[[-25 -22 -31  37  27  -2 -22  27 -15 -13   3   1  34  -7 -30]
 [-26  33  38 -11 -29  -9  36  24  32  30  -9  -9 -21   9   0]
 [-22  -4   6 -23  -8  -1  36   0   6   6  17  15  20 -28  -6]
 [  5  21  -7   9 -26  -2  -1  20  12 -28   6 -29  21 -25  29]
 [ 37 -21  36 -19  36 -23  26 -29  40  31   3 -25  40  16 -17]
 [  9  13 -13   4  28  20   4 -23 -15 -29 -30  13  18   9  -2]]
Report the entry in the bottom-left corner.
A: 9
Report the last entry, reading row by row.
A: -2
The largest entry in the first column: 37
The top-right entry is -30
The entry just right of 12 is -28
Report the fourth entry, reading row by row.
A: 37
Report the entry just right of 24.
A: 32
The 1st entry on the main diagonal is -25
The entry just left of -19: 36
The 5th entry in reading order: 27
The largest entry in the last row -> 28
The smallest entry in the first column: -26
The 4th entry from the end, reading row by row is 13
Report the top entry of the column that holds the smallest entry.
A: -31
Report the entry directly below the smallest entry.
A: 38
The 2nd entry on the diagonal from the top-right corner is 9
Report the entry just right of 16.
A: -17
Report the entry directly below 34.
A: -21
The entry just left of 28 is 4
The entry directly below 24: 0
Report the largest entry in the last column.
A: 29
The 2nd entry from the end, reading row by row -> 9
The entry directly above 12: 6
The entry just right of 30 is -9

-1.48,+2.67,-1.64,+1.65
+3.63,-1.42,+0.91,+0.91
-0.25,+5.40,+0.30,+2.09
-0.25,+0.17,+0.50,-1.75
-5.15,+4.95,+1.11,-0.13
-3.11,-0.29,-3.98,+2.68
+0.36,-2.79,+0.81,-0.87
+0.97,-2.79,+0.91,+0.02
-0.46,+2.90,-2.76,+2.53
+4.04,-0.97,-0.41,-2.05
-4.75,+5.86,+0.30,+2.68
+1.38,+3.58,-0.21,+0.76
+4.24,+0.17,-1.64,+3.27
+3.63,-1.42,+0.10,-4.12
-1.89,+7.68,+0.50,+3.12
What is the top entry of the column that holds the smallest entry?
Answer: -1.48
What is the second largest entry?
Answer: +5.86
What is the entry directly below +0.97?
Answer: -0.46
What is the bottom-left entry?
Answer: -1.89
What is the 3rd smallest entry?
Answer: -4.12
The top entry of the column that holds the largest entry is +2.67
What is the top-right entry?
Answer: +1.65
What is the second smallest entry?
Answer: -4.75
The entry directly above -3.98: +1.11
The third largest entry: +5.40
The minimum -> -5.15
What is the largest entry in the last column?
Answer: +3.27
What is the entry directly below -1.75?
Answer: -0.13
The third-last entry, reading row by row: +7.68
What is the entry directly above +2.09?
Answer: +0.91
What is the entry directly above the smallest entry?
Answer: -0.25
The last entry, reading row by row is +3.12
The third entry on the main diagonal is +0.30
What is the second entry on the main diagonal?
Answer: -1.42
The smallest entry in the first row: -1.64
What is the entry just right of -0.46?
Answer: +2.90
What is the entry just right of the smallest entry?
Answer: +4.95
The 5th entry in reading order is +3.63

Read these off the grid that follows.
1) Give the entry in the top-right corner.
2) Give the second entry on the main diagonal.
3) Give the smallest entry.
4) Give the bottom-right entry.
5) Give the last entry in the row that holds the smallest entry.
6) Give the second-last entry, reading row by row.
7) Give the entry directly above -2.12.
8) Give the entry directly below -2.38.
+1.78,-0.44,+2.84,+2.86,+2.81,+2.07,-0.30,-0.34,+2.17,-2.21,-4.01
+2.51,+3.53,+0.40,+0.61,-3.44,+2.73,-1.72,-2.47,+3.15,+2.64,+0.95
-6.68,-3.12,-3.46,-2.97,-0.94,+0.38,+3.42,+5.49,+0.64,+2.80,+7.06
-2.93,-0.26,-2.30,-2.18,-1.43,-2.05,+0.63,+1.50,-2.15,+1.88,+3.60
-0.19,-2.62,+2.42,+2.24,+5.32,-1.02,+0.55,+1.14,-1.38,-4.09,-4.91
+3.37,+3.49,+1.15,+1.15,-2.13,+1.17,-2.31,-3.23,+1.32,+1.13,-1.28
-3.77,-2.19,-1.60,-1.58,+1.23,-2.69,+1.47,+2.75,-3.01,-0.16,+1.84
-2.64,-2.59,-0.16,-0.20,+3.01,-2.38,+1.17,+2.26,-2.70,-1.71,-0.67
+0.88,+3.34,-1.75,-2.12,-2.75,-5.85,-2.62,-3.12,-6.52,+1.30,+0.47
+0.69,-0.04,+1.40,+1.51,+1.13,+1.56,-0.15,-0.04,+1.71,-0.60,-1.54
-2.71,-2.57,-0.31,-0.46,+3.20,-3.43,+1.03,+2.10,-3.94,-2.07,-1.03
+0.36,+2.05,-0.86,-0.90,-2.09,-1.57,-1.21,-1.34,-1.71,+1.50,+1.08
-0.64,+2.75,-2.34,-2.15,-4.64,-0.49,-0.88,-0.86,-0.33,+3.99,+4.52
-0.68,-1.09,+0.81,+0.88,+1.78,+0.44,+0.51,+1.04,+0.45,-0.93,-1.02
1) -4.01
2) +3.53
3) -6.68
4) -1.02
5) +7.06
6) -0.93
7) -0.20
8) -5.85

Read these off the row that follows.
1) Report the entry just left of +5.64.
2) Report the entry just left of the smallest entry.
3) Report the entry just left of the largest entry.
[+0.71 -3.47 -3.21 -2.49 +5.64 +1.76 +0.50 +7.24 -0.30 -3.22 -0.40 +7.89
 -1.08 +3.19]
1) -2.49
2) +0.71
3) -0.40

+4.83,-0.21,+0.12,-5.44,+4.20,+6.48,+6.78,+3.50,-3.57,-0.53,+5.06,+4.61,+1.91,-0.74,-0.63
Report the centre entry.
+3.50
Report the 1st entry from the right.
-0.63
The second entry from the right: -0.74
Report the entry just right of -3.57.
-0.53
Report the third entry from the left.
+0.12
Report the median of all entries.
+1.91
The second entry from the left: -0.21
The first entry -> +4.83
The largest entry -> +6.78

grid =
+0.73,-0.36,-0.13,+1.09,+4.68,+5.65,-2.12,-0.40,-2.71,+4.45,+3.19,+4.44,-3.86
-4.76,-1.63,-1.70,-5.38,-0.80,-1.67,-0.46,+5.89,-0.37,+1.34,-2.05,+1.42,+0.70
The third largest entry -> +4.68
The first entry on the diagonal from the top-right corner: -3.86
Which number is the largest entry?
A: +5.89
Which number is the first entry of the largest entry's row?
A: -4.76
Which number is the fifth entry from the end, reading row by row?
A: -0.37
Which number is the entry in the bottom-right corner?
A: +0.70
Which number is the third entry, reading row by row?
A: -0.13
Which number is the entry just left of -1.70?
A: -1.63
The largest entry in the first row is +5.65
The second entry in reading order: -0.36
Which number is the entry just right of +4.45?
A: +3.19
Which number is the top-left entry?
A: +0.73
The top entry of the column that holds the smallest entry -> +1.09
Which number is the third entry from the end, reading row by row?
A: -2.05
Which number is the entry just right of -0.80?
A: -1.67
The entry just left of +4.45: -2.71
Which number is the entry directly below +4.68?
A: -0.80
The entry just left of -2.05: +1.34
Which number is the entry directly above the largest entry?
A: -0.40

Questions about the grid below.
1) Report the 3rd largest entry.
2) Report the entry just left of -0.20.
3) Report the entry just left of the smallest entry.
4) Report the entry just right of +1.30.
5) Report the second smallest entry.
[[-0.68 +1.91 +2.60 -1.41 -0.32 +1.56 +6.21 +6.03 +6.22 +2.68 +5.42 +0.62]
 [-0.87 +1.45 -0.48 -1.00 +1.39 +0.30 +0.68 -1.07 +1.30 +1.09 -2.10 -0.07]
 [+3.14 +2.33 +2.71 +4.28 +3.62 +2.94 +3.19 +3.19 +2.20 +1.73 +3.52 +2.59]
 [+2.43 +1.83 -0.25 +2.97 +3.93 +1.47 -0.81 -2.36 -1.50 +1.00 -3.14 +1.35]
 [+3.00 +2.34 +0.95 +4.20 +4.48 +2.53 +0.89 -0.11 -0.06 +1.81 -0.76 +2.14]
 [+0.36 +2.44 +2.72 -0.25 +0.80 +2.27 +6.02 +5.72 +5.53 +3.03 +4.98 +1.27]
 [-3.01 -1.47 -2.04 -4.68 -3.09 -2.21 -2.35 -3.12 -1.51 -0.64 -4.07 -2.30]
 [-5.21 -3.34 -3.10 -5.84 -5.39 -4.20 -0.56 +1.01 +1.00 -2.79 +0.81 -3.86]
 [+1.75 +1.81 +2.32 +2.71 +2.16 +2.14 +3.77 +4.19 +3.29 +1.40 +4.54 +1.80]
 [-4.85 -3.26 -3.28 -5.50 -4.97 -4.04 -1.57 -0.20 -0.12 -2.89 -0.41
  -3.68]]
1) +6.03
2) -1.57
3) -3.10
4) +1.09
5) -5.50

Questions about the array below.
1) Which number is the 5th-last entry, reading row by row?
2) Which number is the entry directly above -1.48?
3) Which number is the minimum?
4) Which number is the top-left entry?
5) Which number is the entry just left of -1.48?
6) Which number is the fifth entry in reading order?
7) Which number is the entry just left of -2.08?
8) Which number is the fourth-last entry, reading row by row?
+3.41,-2.27,-1.08,-4.22,+3.61,-7.07,-3.40,-0.45,-1.28,-3.16,-2.08,-5.21,+0.00
+1.27,-1.94,-1.48,-2.62,+2.71,-3.96,-0.66,-0.05,+0.58,-0.94,-1.43,-3.40,-3.31
1) +0.58
2) -1.08
3) -7.07
4) +3.41
5) -1.94
6) +3.61
7) -3.16
8) -0.94
